Here is a tiny trained network, its code and every weight. The questions are about switching its units off for an input and a class, where a switched-off unit gives its printed mean instead of its output.

import numpy as np


def w(rows, s, z=0):
    codes = np.array(rows[::2]) - 128.0
    scale = np.full(codes.shape[1], s)
    scale[-1] = z or s
    return codes * scale


def f(y):
    return y / 2 * (1 + np.tanh(0.7978845608 * (y + 0.044715 * y**3)))


def log_softmax(a):
    a = a - a.max(-1, keepdims=True)
    return a - np.log(np.exp(a).sum(-1, keepdims=True))


def net(x, mask):
    res = np.array(x, float).reshape(1, 4) / 4 @ E
    y = f(res @ A[0][:, :-1].T + A[0][:, -1])
    res = res + np.where(mask, y, B[0][:, -1]) @ B[0][:, :-1]
    return log_softmax(res[-1] @ U[:, :-1].T + U[:, -1])


A, B = {}, {}
E = w([
[155,254,180,208,121,88,160,129],'x0',
[116,127,109,143,131,25,8,135],'x1',
[91,106,189,224,141,222,54,129],'x2',
[169,218,25,93,131,207,70,127],'x3',
],0.0045)
A[0] = w([
[145,183,62,111,131,179,94,129,76],'n0',
[133,130,125,116,126,118,134,125,72],'n1',
[141,148,81,61,129,56,185,131,58],'n2',
[131,232,159,176,125,96,153,126,20],'n3',
[141,197,57,103,126,182,86,123,101],'n4',
[147,217,157,176,127,97,150,137,14],'n5',
[133,133,146,120,132,195,211,128,9],'n6',
[125,127,114,135,127,68,55,141,14],'n7',
[110,120,159,184,130,181,82,132,45],'n8',
[132,130,138,117,130,221,239,137,26],'n9',
[135,150,80,60,129,56,185,124,56],'n10',
[137,204,49,101,130,182,84,125,103],'n11',
[129,130,122,137,128,54,36,126,29],'n12',
[132,156,74,60,126,48,192,124,63],'n13',
[128,129,119,140,127,54,39,133,27],'n14',
[117,27,87,67,127,158,101,135,24],'n15',
[127,128,118,131,126,72,58,138,10],'n16',
[123,65,191,148,131,75,166,125,91],'n17',
[123,16,76,68,126,160,103,130,33],'n18',
[132,131,124,140,129,48,31,128,34],'n19',
[119,106,183,194,124,213,56,122,67],'n20',
[135,123,127,131,129,127,128,127,115],'n21',
[142,128,142,119,120,222,243,130,28],'n22',
[120,110,180,191,131,204,60,124,68],'n23',
[120,245,155,185,131,93,158,138,26],'n24',
[125,56,187,157,133,70,172,127,100],'n25',
[112,110,153,133,131,104,142,129,77],'n26',
[138,207,154,165,120,102,148,124,5],'n27',
[107,116,169,191,128,195,70,128,61],'n28',
[122,39,200,157,129,61,187,126,111],'n29',
[115,133,137,119,123,125,129,133,134],'n30',
[149,190,69,100,134,182,87,126,91],'n31',
[116,27,84,72,130,157,103,130,23],'n32',
[140,144,92,67,115,70,174,121,44],'n33',
[110,98,168,134,120,95,148,124,80],'n34',
[128,129,131,125,129,128,127,135,114],'n35',
],0.011,0.0016)
B[0] = w([
[54,131,204,121,81,110,131,194,199],'n0',
[134,129,121,131,133,136,132,135,124],'n1',
[206,124,35,139,144,135,122,226,237],'n2',
[230,121,222,123,138,134,120,39,218],'n3',
[28,122,234,127,103,125,135,218,220],'n4',
[213,114,211,128,138,127,118,50,205],'n5',
[63,129,52,128,142,122,131,47,195],'n6',
[63,138,62,125,146,127,139,59,171],'n7',
[185,125,71,134,134,136,134,196,172],'n8',
[13,126,15,118,140,122,130,9,241],'n9',
[206,124,35,137,143,134,123,225,236],'n10',
[20,120,239,125,94,123,128,226,230],'n11',
[39,124,41,124,133,137,144,35,196],'n12',
[217,132,26,146,144,131,124,234,251],'n13',
[41,125,42,119,135,133,141,37,194],'n14',
[236,134,224,140,139,123,124,27,209],'n15',
[71,132,66,125,141,131,138,63,164],'n16',
[48,131,208,121,99,129,133,208,208],'n17',
[249,137,238,130,141,126,117,15,222],'n18',
[29,126,37,121,133,146,149,25,205],'n19',
[230,142,31,131,147,109,135,237,217],'n20',
[128,132,126,130,126,126,125,126,126],'n21',
[6,129,2,125,137,124,127,3,249],'n22',
[219,127,38,126,143,123,127,230,208],'n23',
[246,119,238,124,136,137,115,21,234],'n24',
[41,132,218,119,95,136,128,217,219],'n25',
[107,130,147,132,104,139,128,143,138],'n26',
[197,119,190,125,139,120,119,68,183],'n27',
[208,125,49,128,136,129,130,219,196],'n28',
[18,135,244,123,88,126,112,244,252],'n29',
[127,137,132,126,128,128,130,132,130],'n30',
[41,122,219,125,91,121,133,205,208],'n31',
[234,139,222,140,139,127,126,30,207],'n32',
[187,127,57,140,140,141,128,204,208],'n33',
[95,139,163,118,108,123,137,163,157],'n34',
[132,129,125,119,124,130,127,127,126],'n35',
],0.02,0.0044)
U = w([
[32,128,227,113,59,116,130,212,251],'0',
[229,130,19,150,171,131,126,219,137],'1',
[232,123,230,131,156,127,106,2,72],'2',
[12,128,23,107,151,136,157,13,36],'3',
],0.0055,0.0012)

Each question gives the input, the list of numbers given to net, and the class t.
The units are the neurons (one row each of A and B). Each row of codes is followed by its name. A weight is (code - 128) times the scale printed after its matrix; where a second scale follows, it is the last column's (A, B and U).
mask holds one flag per neuron, in row order. A switched-off neuron (its flag False) gives its mean, the last column of its row in B, instead of its output. The means were averaged over made-up inputs and are rounded, as every weight is.
A unit's drop is (log p(t) with every unit on - log p(t) with that unit switched off) / (log p(t) with every unit on - log p(t) with every unit switched off).
The circuit of an input: a set's keep is (log p(t) with only the set's units on - log p(t) with every unit switched off) / (log p(t) with every unit on - log p(t) with every unit switched off). Starting from the 12 units with the biggest drops (on a tie, the unit counted first), units are removed one at a time, each time the one whose removal leaves the highest keep (on an exact tie, the one counted first), for as long as the keep stays at least 0.8.
circuit, biggest first: the units of the circuit, biggest drop first
most important unit: the unit with the biggest drop
k most important neurons: the k neurons with the biggest drops, biggest first
drop when u is switched off: that unit's drop, to one decimal
input [-3,-6,-7,-5], class 1: most important unit	n13
input [-5,-6,5,4], class 3: 3 most important neurons	n22; n9; n13
input [7,-2,-7,-3], class 1: 2 most important neurons	n13; n2
input [2,8,-7,-3], class 3: 3 most important neurons	n19; n12; n14
input [-6,-7,1,3], class 3: 3 most important neurons	n22; n9; n24
input [-4,-7,-5,-2], class 3: 2 most important neurons	n22; n9
input [4,-3,-3,4], class 0: 4 most important neurons	n18; n11; n15; n32
input [7,1,-1,7], class 0: 2 most important neurons	n11; n4
input [5,-4,7,-6], class 1: 3 most important neurons	n20; n23; n28
input [-6,-5,6,1], class 1: 4 most important neurons	n20; n23; n28; n24
input [7,-7,2,-2], class 2: 2 most important neurons	n24; n3
input [0,5,7,7], class 0: 4 most important neurons	n11; n4; n31; n0
input [-8,2,6,7], class 2: 4 most important neurons	n18; n15; n32; n29
input [5,-3,0,5], class 0: circuit, biggest first	n11
input [6,5,-4,5], class 2: 2 most important neurons	n24; n3
input [7,-6,8,-7], class 1: 4 most important neurons	n20; n23; n28; n8
input [4,6,7,-4], class 1: 2 most important neurons	n20; n23
input [-2,-2,-4,6], class 0: drop when n18 is switched off	0.0
input [-8,-5,8,2], class 1: drop when n20 is switched off	6.0
input [3,7,-1,7], class 0: drop when n9 is switched off	0.6
input [2,2,-7,8], class 0: circuit, biggest first	n11
input [6,-1,7,4], class 1: drop when n20 is switched off	0.6
